Below is a small trained network, with its code and all its weights. Each question gives an input and a class and asks what happens when units are switched off, that is, made to give their printed mean instead of their output.

import numpy as np


def w(rows, s, z=0):
    codes = np.array(rows[::2]) - 128.0
    scale = np.full(codes.shape[1], s)
    scale[-1] = z or s
    return codes * scale


def norm(h):
    return h / np.sqrt((h * h).mean(-1, keepdims=True) + 1e-5)


def f(y):
    return y / 2 * (1 + np.tanh(0.7978845608 * (y + 0.044715 * y**3)))


def log_softmax(a):
    a = a - a.max(-1, keepdims=True)
    return a - np.log(np.exp(a).sum(-1, keepdims=True))


def net(x, mask):
    res = np.array(x, float).reshape(1, 6) / 4 @ E
    u = 0
    for l in range(4):
        y = f(norm(res) @ A[l][:, :-1].T + A[l][:, -1])
        res = res + np.where(mask[u : u + 10], y, B[l][:, -1]) @ B[l][:, :-1]
        u += 10
    return log_softmax(norm(res)[-1] @ U[:, :-1].T + U[:, -1])


A, B = {}, {}
E = w([
[217,87,165,73,27,129,97,92,141,150],'x0',
[61,46,163,70,181,61,134,93,154,177],'x1',
[114,108,2,98,169,219,155,78,49,166],'x2',
[133,210,104,83,189,64,65,83,114,110],'x3',
[184,45,30,48,144,115,129,166,120,132],'x4',
[59,64,153,187,144,116,167,109,44,86],'x5',
],0.0067)
A[0] = w([
[122,184,144,171,144,148,100,163,135,128,52],'L0N1',
[94,159,116,85,254,44,72,121,113,80,30],'L0N2',
[136,74,163,106,113,91,113,142,189,181,49],'L0N3',
[157,120,133,77,119,109,155,153,84,174,85],'L0N4',
[151,106,185,175,111,67,152,143,140,94,4],'L0N5',
[179,169,124,89,94,135,75,92,113,136,3],'L0N6',
[103,76,107,147,164,123,115,85,78,142,52],'L0N7',
[217,118,132,68,90,117,75,94,156,174,41],'L0N8',
[159,109,119,71,71,100,103,103,160,105,74],'L0N9',
[111,86,85,108,177,162,180,120,98,102,153],'L0N10',
],0.0085,0.0043)
B[0] = w([
[110,182,134,219,137,149,195,53,194,131,153],'L0N1',
[86,173,78,20,221,2,132,181,38,95,253],'L0N2',
[71,55,101,96,144,128,213,125,231,114,191],'L0N3',
[110,137,63,154,103,113,110,127,166,130,147],'L0N4',
[139,83,197,142,52,119,156,202,96,77,171],'L0N5',
[157,169,137,123,86,144,67,87,24,111,161],'L0N6',
[82,119,62,169,64,143,220,86,52,190,166],'L0N7',
[178,107,109,79,55,75,56,76,127,226,236],'L0N8',
[123,133,112,81,66,112,162,75,149,167,189],'L0N9',
[120,60,59,184,113,177,129,155,65,199,240],'L0N10',
],0.0061,0.0046)
A[1] = w([
[140,77,254,187,56,122,123,186,123,70,96],'L1N1',
[114,175,96,126,122,135,148,194,110,12,100],'L1N2',
[163,186,69,59,99,69,161,133,244,116,106],'L1N3',
[71,214,137,74,219,103,145,154,135,112,66],'L1N4',
[193,176,126,47,114,109,78,154,141,90,69],'L1N5',
[122,188,132,236,138,203,127,49,185,44,35],'L1N6',
[67,56,151,142,200,187,176,25,56,105,94],'L1N7',
[173,100,247,142,85,102,187,179,117,43,89],'L1N8',
[130,82,238,186,116,107,133,196,130,97,51],'L1N9',
[96,235,206,223,122,211,111,135,168,88,3],'L1N10',
],0.0062,0.0064)
B[1] = w([
[22,112,97,108,32,136,93,94,191,58,251],'L1N1',
[135,127,86,119,184,117,74,77,152,136,163],'L1N2',
[153,108,225,116,132,94,162,57,142,155,244],'L1N3',
[147,186,152,142,209,58,26,155,133,132,204],'L1N4',
[83,147,168,178,91,164,134,24,129,187,175],'L1N5',
[169,177,130,215,193,184,248,106,135,130,159],'L1N6',
[48,46,157,154,117,110,169,107,12,209,208],'L1N7',
[67,110,87,185,58,61,90,146,110,57,226],'L1N8',
[63,138,141,176,1,130,47,109,119,59,187],'L1N9',
[216,128,122,217,168,161,201,130,209,75,189],'L1N10',
],0.0067,0.0032)
A[2] = w([
[166,110,69,135,171,114,99,255,47,82,64],'L2N1',
[185,143,61,212,138,181,144,224,167,123,166],'L2N2',
[75,211,215,124,185,72,101,221,193,145,26],'L2N3',
[212,195,153,102,59,180,55,90,108,134,50],'L2N4',
[142,184,149,203,175,162,207,169,98,97,45],'L2N5',
[146,206,169,191,200,116,170,152,138,70,146],'L2N6',
[82,186,99,102,229,32,109,105,84,111,70],'L2N7',
[96,104,164,160,91,143,197,138,168,75,116],'L2N8',
[43,148,180,162,73,113,117,227,143,24,31],'L2N9',
[120,130,78,168,162,153,58,84,83,91,2],'L2N10',
],0.0084,0.0047)
B[2] = w([
[100,70,38,35,86,136,177,128,191,112,194],'L2N1',
[221,105,36,126,215,203,166,114,219,112,191],'L2N2',
[185,195,201,204,145,167,59,91,89,191,185],'L2N3',
[227,137,79,155,86,1,91,33,20,150,194],'L2N4',
[138,182,107,98,185,65,217,12,119,135,157],'L2N5',
[207,174,155,105,147,164,187,65,197,174,199],'L2N6',
[105,139,146,128,227,54,93,203,87,20,254],'L2N7',
[76,142,78,166,109,100,141,81,139,63,195],'L2N8',
[72,168,117,194,76,134,43,153,171,38,219],'L2N9',
[105,108,138,129,70,69,220,156,163,106,129],'L2N10',
],0.0084,0.0059)
A[3] = w([
[136,84,126,75,111,119,149,129,199,130,39],'L3N1',
[45,72,149,117,103,156,132,155,98,180,99],'L3N2',
[102,83,101,201,119,223,199,113,90,169,121],'L3N3',
[178,80,96,118,91,139,135,191,180,108,109],'L3N4',
[109,153,150,192,59,146,113,143,160,96,7],'L3N5',
[111,63,74,122,214,139,138,189,81,112,199],'L3N6',
[157,167,245,117,180,130,83,179,142,111,34],'L3N7',
[145,71,177,79,104,105,112,136,192,143,3],'L3N8',
[168,90,134,73,93,119,173,158,163,128,90],'L3N9',
[118,114,192,83,114,141,128,116,197,183,18],'L3N10',
],0.011,0.0041)
B[3] = w([
[90,108,130,60,241,151,70,135,187,141,153],'L3N1',
[134,171,220,222,174,113,127,105,69,115,177],'L3N2',
[154,91,248,176,129,203,117,174,112,199,217],'L3N3',
[136,158,121,57,105,155,34,110,192,105,164],'L3N4',
[74,51,91,159,38,200,92,73,195,69,177],'L3N5',
[110,168,95,119,23,124,200,213,155,53,254],'L3N6',
[92,158,224,199,181,190,2,165,120,173,164],'L3N7',
[20,87,157,106,219,145,180,60,162,161,152],'L3N8',
[103,151,148,62,226,126,31,110,147,174,158],'L3N9',
[48,34,163,133,172,161,120,103,172,188,143],'L3N10',
],0.0087,0.0088)
U = w([
[50,27,182,42,158,110,59,50,207,212,106],'0',
[194,186,147,201,183,195,228,34,210,137,62],'1',
[228,146,74,75,46,71,53,31,64,197,99],'2',
[58,43,201,209,69,197,195,175,25,213,116],'3',
[47,159,40,48,131,47,192,213,65,38,138],'4',
[98,218,238,142,235,51,30,158,124,88,109],'5',
[156,69,62,73,86,247,124,208,202,141,69],'6',
[28,100,145,201,26,132,73,70,207,26,253],'7',
],0.015,0.0038)

Each question gives the input, the list of numbers given to net, and the class t.
The units are the neurons (one row each of A and B). Each row of codes is followed by its name. A weight is (code - 128) times the scale printed after its matrix; where a second scale follows, it is the last column's (A, B and U).
mask holds one flag per neuron, layer by layer. A switched-off neuron (its flag False) gives its mean, the last column of its row in B, instead of its output. The means were averaged over made-up inputs and are rounded, as every weight is.
A unit's drop is (log p(t) with every unit on - log p(t) with that unit switched off) / (log p(t) with every unit on - log p(t) with every unit switched off).
The circuit of an input: a set's keep is (log p(t) with only the set's units on - log p(t) with every unit switched off) / (log p(t) with every unit on - log p(t) with every unit switched off). Starting from the 12 units with the biggest drops (on a tie, the unit counted first), units are removed one at a time, each time the one whose removal leaves the highest keep (on an exact tie, the one counted first), for as long as the keep stays at least 0.8.
circuit, biggest first: the units of the circuit, biggest drop first
top k neurons: the k neurons with the biggest drops, biggest first
k most important neurons of layer l: the k neurons of layer l with the biggest drops, biggest first
drop when u is switched off: that unit's drop, to one decimal
input [7,-3,-1,-3,-7,-6], class 2: circuit, biggest first => (L2N4)
input [-3,-2,5,4,-3,7], class 3: 2 most important neurons of layer 0 => (L0N10 L0N7)
input [0,-3,0,-6,2,2], class 6: circuit, biggest first => (L2N2 L1N3)
input [-6,-5,-6,2,5,4], class 5: top 2 neurons => (L0N2 L2N3)
input [7,-4,-5,-5,4,-7], class 0: top 2 neurons => (L0N3 L3N8)
input [-2,1,-3,-4,-6,-8], class 1: 2 most important neurons of layer 1 => (L1N10 L1N6)
input [-8,3,2,-7,4,-4], class 6: 2 most important neurons of layer 2 => (L2N2 L2N1)
input [-6,-2,6,3,-5,2], class 4: top 2 neurons => (L2N7 L0N2)
input [6,-6,-7,1,-3,-6], class 2: top 2 neurons => (L2N4 L0N8)
input [-3,0,-2,8,1,6], class 4: top 2 neurons => (L2N1 L3N6)
input [0,6,8,0,3,-7], class 6: 2 most important neurons of layer 2 => (L2N4 L2N7)
input [-7,-1,6,-1,-6,-1], class 1: 2 most important neurons of layer 1 => (L1N6 L1N1)
input [7,-5,5,1,7,7], class 6: top 4 neurons => (L1N3 L1N5 L2N1 L3N4)
input [-8,-7,-8,4,-1,-3], class 1: circuit, biggest first => (L2N6)
input [-2,-1,2,-6,1,0], class 6: top 2 neurons => (L2N2 L1N3)
input [4,2,-3,8,8,3], class 4: top 3 neurons => (L0N2 L2N7 L2N3)
input [2,-8,4,-3,-5,8], class 1: top 3 neurons => (L1N6 L2N5 L0N2)
input [0,6,4,3,6,6], class 3: 2 most important neurons of layer 3 => (L3N3 L3N2)
input [6,-1,-8,3,2,-1], class 0: top 2 neurons => (L0N8 L0N3)
input [-4,-5,5,3,-4,6], class 3: circuit, biggest first => (L1N7)
input [-8,-5,5,-8,-4,0], class 1: top 2 neurons => (L2N2 L2N5)
input [-4,-7,3,0,2,-6], class 1: drop when L0N2 is switched off => 0.2
input [7,3,-8,4,4,-8], class 0: drop when L0N3 is switched off => 0.4
input [5,-7,0,1,-4,2], class 1: drop when L1N6 is switched off => 0.1
